Below are the code and all the weights of a small trained network. Each question names an input and a target symbol and asks about switching units off, where a switched-off unit gives its printed mean instead of its output.

import numpy as np


def w(rows, s, z=0):
    codes = np.array(rows[::2]) - 128.0
    scale = np.full(codes.shape[1], s)
    scale[-1] = z or s
    return codes * scale


def norm(h):
    return h / np.sqrt((h * h).mean(-1, keepdims=True) + 1e-5)


def f(y):
    return np.maximum(y, 0)


def softmax(a):
    e = np.exp(a - a.max(-1, keepdims=True))
    return e / e.sum(-1, keepdims=True)


def log_softmax(a):
    a = a - a.max(-1, keepdims=True)
    return a - np.log(np.exp(a).sum(-1, keepdims=True))


def net(x, mask):
    ids = ['αβγδζηλξστφ'.index(c) for c in x.split()]
    T = len(ids)
    res = E[ids] + P[:T]
    r = norm(res)
    for j in range(2):
        rows = slice(4 * j, 4 * j + 4)
        q, k, v = (r @ M[0][rows].T for M in (Q, K, V))
        z = softmax(np.where(np.tri(T) > 0, q @ k.T / 4**0.5, -1e9)) @ v
        o = O[0][rows]
        res = res + np.where(mask[j], z, o[:, -1]) @ o[:, :-1]
    y = f(norm(res) @ A[0][:, :-1].T + A[0][:, -1])
    res = res + np.where(mask[2:18], y, B[0][:, -1]) @ B[0][:, :-1]
    return log_softmax(norm(res)[-1] @ U[:, :-1].T + U[:, -1])


Q, K, V, O, A, B = {}, {}, {}, {}, {}, {}
E = w([
[62,162,151,156,69,74,115,153,78,115],'α',
[172,202,46,4,127,120,163,100,143,146],'β',
[151,186,173,116,108,76,64,72,207,198],'γ',
[165,74,136,71,111,151,65,121,142,68],'δ',
[121,135,158,126,151,123,140,114,148,108],'ζ',
[118,96,77,86,46,120,107,132,177,161],'η',
[112,204,105,134,138,197,97,185,175,108],'λ',
[119,120,141,118,154,139,160,126,151,122],'ξ',
[114,149,147,110,132,159,163,89,138,102],'σ',
[175,42,128,175,42,126,100,62,115,75],'τ',
[101,127,130,128,160,154,161,92,152,130],'φ',
],0.03)
P = w([
[163,129,97,113,255,89,42,148,98,118],'0',
[105,178,131,60,115,161,198,120,193,109],'1',
[111,158,134,63,117,135,184,96,191,119],'2',
[103,165,142,71,129,126,189,147,213,121],'3',
[108,179,138,69,109,136,182,126,179,94],'4',
[121,179,163,78,137,145,188,112,198,141],'5',
[123,176,149,79,116,136,163,122,186,142],'6',
[116,151,177,89,122,150,188,122,186,126],'7',
[112,153,171,67,127,159,186,122,189,144],'8',
[128,171,177,73,102,140,183,122,178,130],'9',
[108,157,135,91,133,120,197,132,196,128],'10',
],0.0091)
Q[0] = w([
[113,90,130,112,74,102,90,116,75,89],'h1',
[108,170,42,86,70,147,41,187,80,163],'h1',
[48,121,164,158,172,61,152,114,100,106],'h1',
[148,146,74,209,76,115,32,192,106,177],'h1',
[171,170,141,59,167,158,134,104,106,182],'h2',
[86,133,93,153,106,115,10,130,111,128],'h2',
[95,169,88,119,83,78,94,198,81,145],'h2',
[43,137,204,132,212,155,221,85,125,71],'h2',
],0.011)
K[0] = w([
[111,98,139,122,105,118,103,111,111,83],'h1',
[139,192,164,76,62,141,161,167,181,132],'h1',
[77,126,167,133,163,91,119,119,73,134],'h1',
[112,142,152,174,69,129,191,109,196,88],'h1',
[137,157,144,102,146,140,147,93,124,143],'h2',
[104,130,154,142,47,117,137,150,139,134],'h2',
[91,135,138,135,99,117,135,163,164,151],'h2',
[102,134,104,131,254,125,117,144,94,77],'h2',
],0.016)
V[0] = w([
[114,199,243,57,100,24,107,172,51,75],'h1',
[209,66,76,121,89,125,81,228,111,115],'h1',
[191,160,106,53,64,188,167,133,220,133],'h1',
[117,113,102,125,86,152,156,135,2,49],'h1',
[183,62,111,82,147,65,130,41,102,127],'h2',
[160,166,210,199,80,119,141,69,69,128],'h2',
[115,54,142,159,188,80,115,205,79,106],'h2',
[118,144,176,128,207,154,246,157,60,140],'h2',
],0.009)
O[0] = w([
[121,97,165,59,86,82,224,191,146,123,205],'h1',
[163,124,115,130,58,192,146,199,168,160,2],'h1',
[141,138,80,179,179,143,138,177,149,155,114],'h1',
[100,62,182,123,121,148,135,127,157,116,62],'h1',
[165,171,216,99,104,171,146,141,103,118,127],'h2',
[96,163,118,131,139,140,95,114,114,32,37],'h2',
[180,135,161,202,115,74,96,166,35,136,40],'h2',
[164,144,116,98,119,148,110,245,142,150,196],'h2',
],0.012,0.0056)
A[0] = w([
[98,103,148,71,182,110,126,97,165,33,74],'n1',
[40,174,175,102,117,39,86,74,137,155,117],'n2',
[122,31,161,122,161,239,116,124,140,89,90],'n3',
[72,67,117,210,62,113,117,96,81,64,58],'n4',
[106,200,136,213,138,162,109,189,97,135,149],'n5',
[159,115,141,119,119,99,197,63,95,95,233],'n6',
[133,84,78,36,124,116,115,101,181,95,199],'n7',
[82,212,65,249,124,200,50,228,132,77,21],'n8',
[112,75,111,217,68,122,40,81,117,61,2],'n9',
[141,84,119,124,82,205,75,140,236,159,102],'n10',
[100,129,154,133,59,87,95,154,45,142,57],'n11',
[108,150,129,174,67,63,119,150,117,195,17],'n12',
[142,68,142,81,116,186,121,179,97,77,43],'n13',
[144,107,169,162,223,77,173,158,147,71,6],'n14',
[45,157,116,169,69,33,140,181,8,46,157],'n15',
[137,176,167,184,172,115,20,39,128,113,65],'n16',
],0.013,0.0035)
B[0] = w([
[136,65,157,166,149,190,98,158,116,178,202],'n1',
[74,222,180,175,122,130,85,100,114,115,240],'n2',
[199,129,172,160,129,84,99,133,138,16,174],'n3',
[114,158,204,145,77,152,240,199,146,91,176],'n4',
[132,76,177,170,164,81,82,181,174,152,175],'n5',
[88,67,77,174,65,151,135,169,178,124,208],'n6',
[188,117,128,104,150,127,76,125,31,137,230],'n7',
[118,83,163,146,164,105,99,222,254,163,175],'n8',
[152,97,108,137,63,165,210,137,100,218,153],'n9',
[76,139,116,164,167,63,92,95,79,94,215],'n10',
[65,103,143,191,110,138,169,136,89,108,169],'n11',
[169,107,165,141,177,113,97,103,64,131,146],'n12',
[156,118,133,121,177,72,49,65,135,94,159],'n13',
[84,65,72,134,113,196,177,68,139,152,148],'n14',
[64,152,163,160,128,141,183,229,78,27,218],'n15',
[114,198,147,132,55,144,93,43,171,154,245],'n16',
],0.014,0.011)
U = w([
[87,54,166,40,102,81,115,100,140,171,143],'α',
[142,147,171,157,255,141,217,70,161,92,13],'β',
[171,190,48,79,115,160,146,162,103,134,255],'γ',
[204,86,108,201,79,128,204,84,180,129,217],'δ',
[13,165,118,154,145,100,160,162,62,96,160],'ζ',
[101,107,88,168,130,147,53,199,219,136,98],'η',
[56,44,35,170,124,50,141,63,90,184,166],'λ',
[175,123,178,194,146,94,125,153,50,224,45],'ξ',
[86,78,159,146,205,229,114,99,98,161,11],'σ',
[172,119,125,149,188,107,77,98,109,20,89],'τ',
[78,208,193,118,132,95,94,58,148,170,106],'φ',
],0.0096,0.0043)

Each question gives the input, a string of symbols that net reads in full, and the target symbol t.
The units are the heads (4 rows each of Q, K, V and O) and the neurons (one row each of A and B). Each row of codes is followed by its name. A weight is (code - 128) times the scale printed after its matrix; where a second scale follows, it is the last column's (O, A, B and U).
mask holds one flag per unit, heads first, then neurons. A switched-off unit (its flag False) gives its mean, the last column of its rows in O or B, instead of its output. The means were averaged over made-up inputs and are rounded, as every weight is.
A unit's drop is (log p(t) with every unit on - log p(t) with that unit switched off) / (log p(t) with every unit on - log p(t) with every unit switched off).
The circuit of an input: a set's keep is (log p(t) with only the set's units on - log p(t) with every unit switched off) / (log p(t) with every unit on - log p(t) with every unit switched off). Starting from the 12 units with the biggest drops (on a tie, the unit counted first), units are removed one at a time, each time the one whose removal leaves the highest keep (on an exact tie, the one counted first), for as long as the keep stays at least 0.8.
units of the circuit, in order: the units of the circuit, biggest drop first
unit that matters most: the unit with the biggest drop
k most important neurons: the k neurons with the biggest drops, biggest first
which heads matter: for each layer, one digit per head in row order, 1 if its drop is at least 0.15 and else 0, layers parted by /
drop of u: that unit's drop, to one decimal
input η α α α φ γ ζ λ σ φ, target η: unit that matters most	h1
input φ γ φ α σ γ φ λ ξ φ σ, target φ: units of the circuit, in order	[h1; n16]
input η φ ζ β λ φ ζ, target η: which heads matter	10
input ξ ζ γ ξ α ξ β σ, target ξ: which heads matter	01
input β ζ η β φ, target β: which heads matter	11
input φ φ σ τ β γ λ φ β η, target λ: units of the circuit, in order	[h2; h1; n10]
input τ ζ τ δ ζ, target τ: which heads matter	10
input λ λ α ζ τ ξ σ ζ α τ τ, target δ: which heads matter	11
input β τ φ φ φ σ φ φ α ζ σ, target β: which heads matter	11
input τ γ ξ α α η ζ α φ φ, target τ: which heads matter	10
input σ γ ξ, target σ: which heads matter	10
input β σ ζ, target β: which heads matter	11
input δ τ ξ φ ξ φ ξ ξ ξ β ζ, target δ: units of the circuit, in order	[h2; h1; n2]
input λ φ φ φ α λ φ φ α τ σ, target λ: unit that matters most	h2
input α ζ ζ φ ζ φ φ ξ τ α ζ, target α: which heads matter	10
input φ σ τ ζ, target φ: which heads matter	10
input τ σ φ ξ, target τ: which heads matter	10
input δ γ φ δ, target τ: 2 most important neurons	[n3; n10]
input λ ξ φ φ β α ζ ζ, target λ: which heads matter	01
input λ λ α φ, target λ: which heads matter	01
input η α φ σ, target η: unit that matters most	h1
input σ ζ δ ζ τ α β τ φ, target σ: 2 most important neurons	[n1; n14]
input ξ η α γ φ η φ ξ λ ζ, target ξ: drop of n5	0.0
input α ζ γ ξ γ η λ σ ξ, target α: drop of h1	0.6
input δ ξ α φ φ φ, target δ: drop of n2	0.1
input σ φ η γ σ φ φ, target σ: drop of h2	0.2
input λ η α φ ξ, target λ: units of the circuit, in order	[h2]
